Here is a tiny trained network, its code and every weight. The questions are about switching its units off for an input and a target symbol, where a switched-off unit gives its printed mean instead of its output.

import numpy as np


def w(rows, s, z=0):
    codes = np.array(rows[::2]) - 128.0
    scale = np.full(codes.shape[1], s)
    scale[-1] = z or s
    return codes * scale


def norm(h):
    return h / np.sqrt((h * h).mean(-1, keepdims=True) + 1e-5)


def f(y):
    return y / 2 * (1 + np.tanh(0.7978845608 * (y + 0.044715 * y**3)))


def softmax(a):
    e = np.exp(a - a.max(-1, keepdims=True))
    return e / e.sum(-1, keepdims=True)


def log_softmax(a):
    a = a - a.max(-1, keepdims=True)
    return a - np.log(np.exp(a).sum(-1, keepdims=True))


def net(x, mask):
    ids = ['αγδζλμξφψω'.index(c) for c in x.split()]
    T = len(ids)
    res = E[ids] + P[:T]
    u = 0
    for l in range(2):
        r = norm(res)
        for j in range(2):
            rows = slice(3 * j, 3 * j + 3)
            q, k, v = (r @ M[l][rows].T for M in (Q, K, V))
            z = softmax(np.where(np.tri(T) > 0, q @ k.T / 3**0.5, -1e9)) @ v
            o = O[l][rows]
            res = res + np.where(mask[u + j], z, o[:, -1]) @ o[:, :-1]
        u += 2
        y = f(norm(res) @ A[l][:, :-1].T + A[l][:, -1])
        res = res + np.where(mask[u : u + 4], y, B[l][:, -1]) @ B[l][:, :-1]
        u += 4
    return log_softmax(norm(res)[-1] @ U[:, :-1].T + U[:, -1])


Q, K, V, O, A, B = {}, {}, {}, {}, {}, {}
E = w([
[66,101,139],'α',
[135,59,147],'γ',
[79,142,111],'δ',
[99,255,40],'ζ',
[58,149,103],'λ',
[111,87,141],'μ',
[118,101,99],'ξ',
[58,141,188],'φ',
[121,106,96],'ψ',
[103,136,139],'ω',
],0.025)
P = w([
[1,155,68],'0',
[58,131,63],'1',
[88,131,81],'2',
[50,65,136],'3',
[135,125,102],'4',
[152,141,122],'5',
[169,150,148],'6',
[185,154,163],'7',
[196,164,172],'8',
[199,161,179],'9',
],0.0073)
Q[0] = w([
[83,72,123],'0.h0',
[100,1,73],'0.h0',
[4,134,189],'0.h0',
[174,62,158],'0.h1',
[201,78,128],'0.h1',
[80,149,241],'0.h1',
],0.0086)
K[0] = w([
[131,23,169],'0.h0',
[175,81,102],'0.h0',
[86,132,145],'0.h0',
[180,153,233],'0.h1',
[209,76,78],'0.h1',
[2,37,82],'0.h1',
],0.0084)
V[0] = w([
[206,62,73],'0.h0',
[133,172,109],'0.h0',
[169,114,90],'0.h0',
[52,167,65],'0.h1',
[163,120,199],'0.h1',
[5,101,159],'0.h1',
],0.011)
O[0] = w([
[79,85,118,57],'0.h0',
[79,88,8,120],'0.h0',
[50,198,93,89],'0.h0',
[146,72,235,210],'0.h1',
[53,41,61,86],'0.h1',
[232,254,165,254],'0.h1',
],0.0044,0.013)
A[0] = w([
[107,17,170,88],'0.n0',
[146,43,145,161],'0.n1',
[200,27,74,248],'0.n2',
[86,1,146,1],'0.n3',
],0.006,0.00071)
B[0] = w([
[202,150,74,150],'0.n0',
[129,255,170,157],'0.n1',
[85,122,12,131],'0.n2',
[170,134,36,2],'0.n3',
],0.0093,0.00036)
Q[1] = w([
[177,107,186],'1.h0',
[78,126,157],'1.h0',
[112,173,199],'1.h0',
[135,147,134],'1.h1',
[59,45,51],'1.h1',
[84,249,215],'1.h1',
],0.012)
K[1] = w([
[20,94,200],'1.h0',
[107,114,110],'1.h0',
[145,206,191],'1.h0',
[159,1,204],'1.h1',
[51,66,85],'1.h1',
[249,138,205],'1.h1',
],0.0076)
V[1] = w([
[254,188,155],'1.h0',
[87,226,141],'1.h0',
[33,80,168],'1.h0',
[126,158,33],'1.h1',
[195,122,162],'1.h1',
[167,95,159],'1.h1',
],0.0086)
O[1] = w([
[187,130,222,255],'1.h0',
[97,226,117,236],'1.h0',
[61,142,246,110],'1.h0',
[85,148,209,33],'1.h1',
[51,227,87,207],'1.h1',
[120,130,254,162],'1.h1',
],0.0062,0.0067)
A[1] = w([
[183,179,70,253],'1.n0',
[181,158,183,177],'1.n1',
[124,173,254,169],'1.n2',
[173,76,184,143],'1.n3',
],0.0085,0.0031)
B[1] = w([
[8,93,143,179],'1.n0',
[161,53,1,205],'1.n1',
[34,11,97,247],'1.n2',
[184,194,55,141],'1.n3',
],0.0073,0.011)
U = w([
[115,130,108,28],'α',
[137,147,117,1],'γ',
[217,102,49,203],'δ',
[147,30,104,85],'ζ',
[128,248,67,190],'λ',
[96,81,186,160],'μ',
[188,95,204,193],'ξ',
[99,127,69,73],'φ',
[139,150,120,4],'ψ',
[14,175,151,149],'ω',
],0.016,0.0052)

Each question gives the input, a string of symbols that net reads in full, and the target symbol t.
The units are the heads (3 rows each of Q, K, V and O) and the neurons (one row each of A and B). Each row of codes is followed by its name. A weight is (code - 128) times the scale printed after its matrix; where a second scale follows, it is the last column's (O, A, B and U).
mask holds one flag per unit, layer by layer, with each layer's heads first. A switched-off unit (its flag False) gives its mean, the last column of its rows in O or B, instead of its output. The means were averaged over made-up inputs and are rounded, as every weight is.
A unit's drop is (log p(t) with every unit on - log p(t) with that unit switched off) / (log p(t) with every unit on - log p(t) with every unit switched off).
The circuit of an input: a set's keep is (log p(t) with only the set's units on - log p(t) with every unit switched off) / (log p(t) with every unit on - log p(t) with every unit switched off). Starting from all 12 units, units are removed one at a time, each time the one whose removal leaves the highest keep (on an exact tie, the one counted first), for as long as the keep stays at least 0.8.
units of the circuit, in order: the units of the circuit, biggest drop first
top k neurons: the k neurons with the biggest drops, biggest first
top k neurons in layer l: the k neurons of layer l with the biggest drops, biggest first
heads that matter: for each layer, one digit per head in row order, 1 if its drop is at least 0.15 and else 0, layers parted by /
drop when u is switched off: that unit's drop, to one decimal
input φ γ φ λ γ φ μ ω φ γ, target δ: units of the circuit, in order : 0.h1, 1.n2, 0.n2
input γ λ μ γ λ μ μ ω, target ω: units of the circuit, in order : 1.h1, 0.h1
input γ ω φ ω φ ω, target ξ: units of the circuit, in order : 0.h0
input ξ γ δ ζ ξ, target λ: heads that matter : 11 / 00
input ω ζ φ λ ψ, target ω: top 4 neurons : 1.n0, 1.n1, 0.n1, 1.n3
input ζ φ ω λ ω ψ, target ω: top 2 neurons : 1.n0, 0.n1
input φ λ ξ, target ω: heads that matter : 01 / 10
input λ ω γ γ φ α ω ω μ, target ζ: heads that matter : 01 / 00
input ω ζ ω, target μ: top 2 neurons in layer 1 : 1.n2, 1.n1
input ω ω μ λ φ φ δ ζ ψ, target λ: top 4 neurons : 1.n2, 0.n1, 1.n1, 0.n0
input ω γ ω, target μ: top 3 neurons in layer 0 : 0.n2, 0.n1, 0.n3
input ξ ω λ δ ω φ ψ ζ ψ, target λ: top 2 neurons in layer 1 : 1.n2, 1.n1
input ω ω μ ψ ω φ ω ξ γ, target δ: drop when 0.h1 is switched off : 0.3
input φ ω λ φ ω ω μ μ, target ζ: drop when 1.n1 is switched off : 0.1
input λ ω ω φ ω, target ξ: units of the circuit, in order : 0.h1
input γ φ γ ω λ λ ξ, target ω: drop when 0.h0 is switched off : 0.3
